Rows and roughly how far along a hidden order each lies, from 0 to 10:
[.24,.22,-.36,-.35,-.11,.16,-.23,-.10,-.95,-.02,.06,.09,-.11,-.19,-.09,-.03,.08,.01,-.19,.05,-.13,.12,.15,-.26,-.05,-.29,.04,.27,.00,.16,-.07,.60,.09,.20,-.06,-.04,-.05,-.04,.11,.16,.10,-.21,.06,.08,.27,-.06,.00,.02,.01,.36,.03,.17,-.01,.34,.08,.08,.08,-.04,-.02,-.03,-.08,-.11,-.49,.07,.02,.01,-.13,-.09,-.01,.00,.01,.06,.00,.06,.10,-.13,.45] | 5
[-.62,-.19,.05,.05,.02,-.06,.00,.08,.99,-.04,-.08,-.10,.04,.26,.15,.16,-.07,.14,.19,-.17,.08,-.22,-.15,.07,.03,-.21,-.18,-.66,.12,-.44,.09,-.45,.04,-.12,.00,.01,.16,.11,-.03,-.02,.02,.13,.02,-.02,.03,-.33,.10,-.10,.06,-.23,-.17,-.15,.05,-.03,.02,.27,-.02,.10,.22,-.16,.02,.05,.26,-.20,.08,.04,.07,.00,.06,-.07,-.07,-.17,-.09,.32,-.08,-.02,-.10] | 10
[.20,-.01,.70,.50,.02,-.19,.26,-.02,-.01,.04,.00,.05,.03,-.03,-.02,-.09,-.03,-.43,.24,.05,.05,.06,.00,.32,.03,.63,.04,.43,-.02,.20,-.03,-.17,-.09,-.06,.04,.00,-.16,-.03,-.03,-.19,-.14,-.04,-.05,-.10,-.39,.08,-.10,.05,.06,-.16,.02,-.10,-.05,-.44,-.11,-.37,-.03,-.05,-.14,.11,-.02,.04,.19,-.01,-.11,-.01,-.01,.28,-.02,.07,.13,.07,-.04,-.39,.01,.21,-.21] | 1
[-.03,-.08,.05,-.02,.21,.02,-.13,.13,.48,.05,.07,-.15,.04,.01,-.05,.04,-.04,.59,-.56,-.07,.01,-.12,.10,-.01,-.01,-.15,-.22,-.63,.10,-.15,-.05,.00,-.08,-.02,.10,.03,.41,.10,.10,.31,-.08,.20,-.01,-.03,-.10,.18,.03,-.04,-.16,-.14,-.10,.09,.07,.09,.07,-.04,-.06,.08,.35,.04,.15,.07,-.02,-.03,.04,-.04,.09,-.09,-.01,-.15,-.04,-.01,-.21,.57,.03,-.18,-.11] | 9
[-.17,.03,.14,.19,-.15,-.09,.19,-.08,-.19,-.06,-.07,.25,.02,.07,.09,-.01,.03,-.54,.63,.05,.03,.06,-.11,.06,.05,.23,.18,.26,-.11,-.01,.10,-.28,.04,-.06,-.08,-.01,-.45,-.05,-.17,-.35,.06,-.17,.00,.01,-.05,-.25,-.05,.01,.20,-.08,.07,-.17,-.08,-.24,-.11,.00,.04,-.06,-.35,-.07,-.12,-.02,.00,-.02,-.06,.07,-.03,.14,.03,.16,.03,-.02,.21,-.59,-.08,.26,.02] | 2
[.39,.09,.29,.15,.15,-.01,-.04,.02,-.46,.09,.16,-.01,-.04,-.26,-.18,-.14,-.03,.36,-.56,.02,-.05,.06,.18,.13,-.04,.32,-.10,.17,.06,.31,-.16,.38,-.12,.11,.11,.01,.18,-.04,.13,.25,-.11,.07,-.03,-.07,-.23,.32,-.12,.08,-.16,.06,-.03,.21,.01,-.08,.03,-.48,-.02,-.04,.12,.21,.10,.02,.06,.04,-.06,-.07,-.02,.06,-.06,-.06,.11,.17,-.22,.10,.17,-.07,.01] | 3
[.35,.19,-.05,.07,-.06,.03,-.02,-.10,-.99,.03,.05,.14,-.07,-.27,-.13,-.16,.07,-.20,-.13,.16,-.07,.16,.09,-.01,-.02,.30,.17,.68,-.12,.41,-.07,.38,-.02,.14,.00,-.03,-.26,-.10,.02,-.06,-.07,-.11,.00,.02,-.08,.03,-.10,.10,.02,.16,.15,.11,-.06,-.31,-.02,-.23,.04,-.11,-.28,.08,-.08,-.08,-.29,.10,-.10,-.02,-.09,.08,-.04,.09,.12,.17,.08,-.43,.10,.07,.22] | 0
[-.02,.05,-.63,-.51,.01,.16,-.30,.02,-.17,.01,.09,-.05,-.07,.00,-.04,.08,.03,.35,-.37,-.05,-.07,-.10,.06,-.33,-.04,-.59,-.10,-.36,.05,-.10,-.04,.36,.08,.09,-.06,-.01,.16,.03,.13,.27,.08,.05,.05,.09,.30,-.03,.13,-.04,-.11,.26,-.01,.13,.06,.44,.12,.24,.02,.05,.22,-.07,.04,-.04,-.20,.04,.11,-.02,-.07,-.22,.00,-.07,-.07,-.04,-.04,.57,.05,-.26,.24] | 9
[-.26,.03,-.74,-.35,-.19,.08,-.11,-.06,-.50,-.08,-.09,-.01,-.05,.04,.03,.06,.05,-.30,.35,.02,-.02,.05,-.07,-.28,.02,-.67,.16,-.07,-.14,-.09,.08,.01,.15,-.02,-.10,-.02,-.19,-.04,-.09,-.13,.20,-.11,.06,.19,.40,-.33,.10,-.04,.11,.22,.07,-.03,-.03,.26,.02,.46,.05,.01,-.15,-.11,-.08,-.07,-.22,.07,.07,.04,-.03,-.13,.03,.12,-.09,-.06,.26,.03,-.12,-.02,.26] | 7
[.35,.22,-.10,.02,-.09,.14,-.05,-.13,-.99,.01,.06,.09,-.10,-.31,-.10,-.13,.10,-.23,.09,.13,-.09,.23,.14,-.10,-.02,.15,.15,.66,-.12,.28,-.06,.47,.03,.16,-.03,-.04,-.28,-.14,.06,-.06,.05,-.25,.02,.04,.01,-.05,-.11,.08,.03,.27,.10,.12,-.05,.05,.00,-.21,.07,-.10,-.31,.07,-.10,-.09,-.27,.09,-.06,.00,-.13,.06,-.05,.06,.06,.16,.10,-.37,.10,.01,.31] | 1
[-.02,-.05,.48,.51,-.04,-.16,.28,-.05,.16,-.01,-.07,.08,.05,.02,.07,-.05,-.03,-.48,.58,.05,.06,.01,-.09,.28,.05,.49,.10,.35,-.06,.04,.07,-.30,-.01,-.09,-.01,.00,-.31,-.02,-.16,-.28,-.06,-.08,-.04,-.07,-.28,-.05,-.08,-.02,.14,-.21,.00,-.13,-.04,-.50,-.13,-.06,.00,-.07,-.34,-.08,-.10,.03,.21,-.06,-.07,.04,-.01,.22,.01,.11,.08,.04,.04,-.57,-.06,.25,-.18] | 2
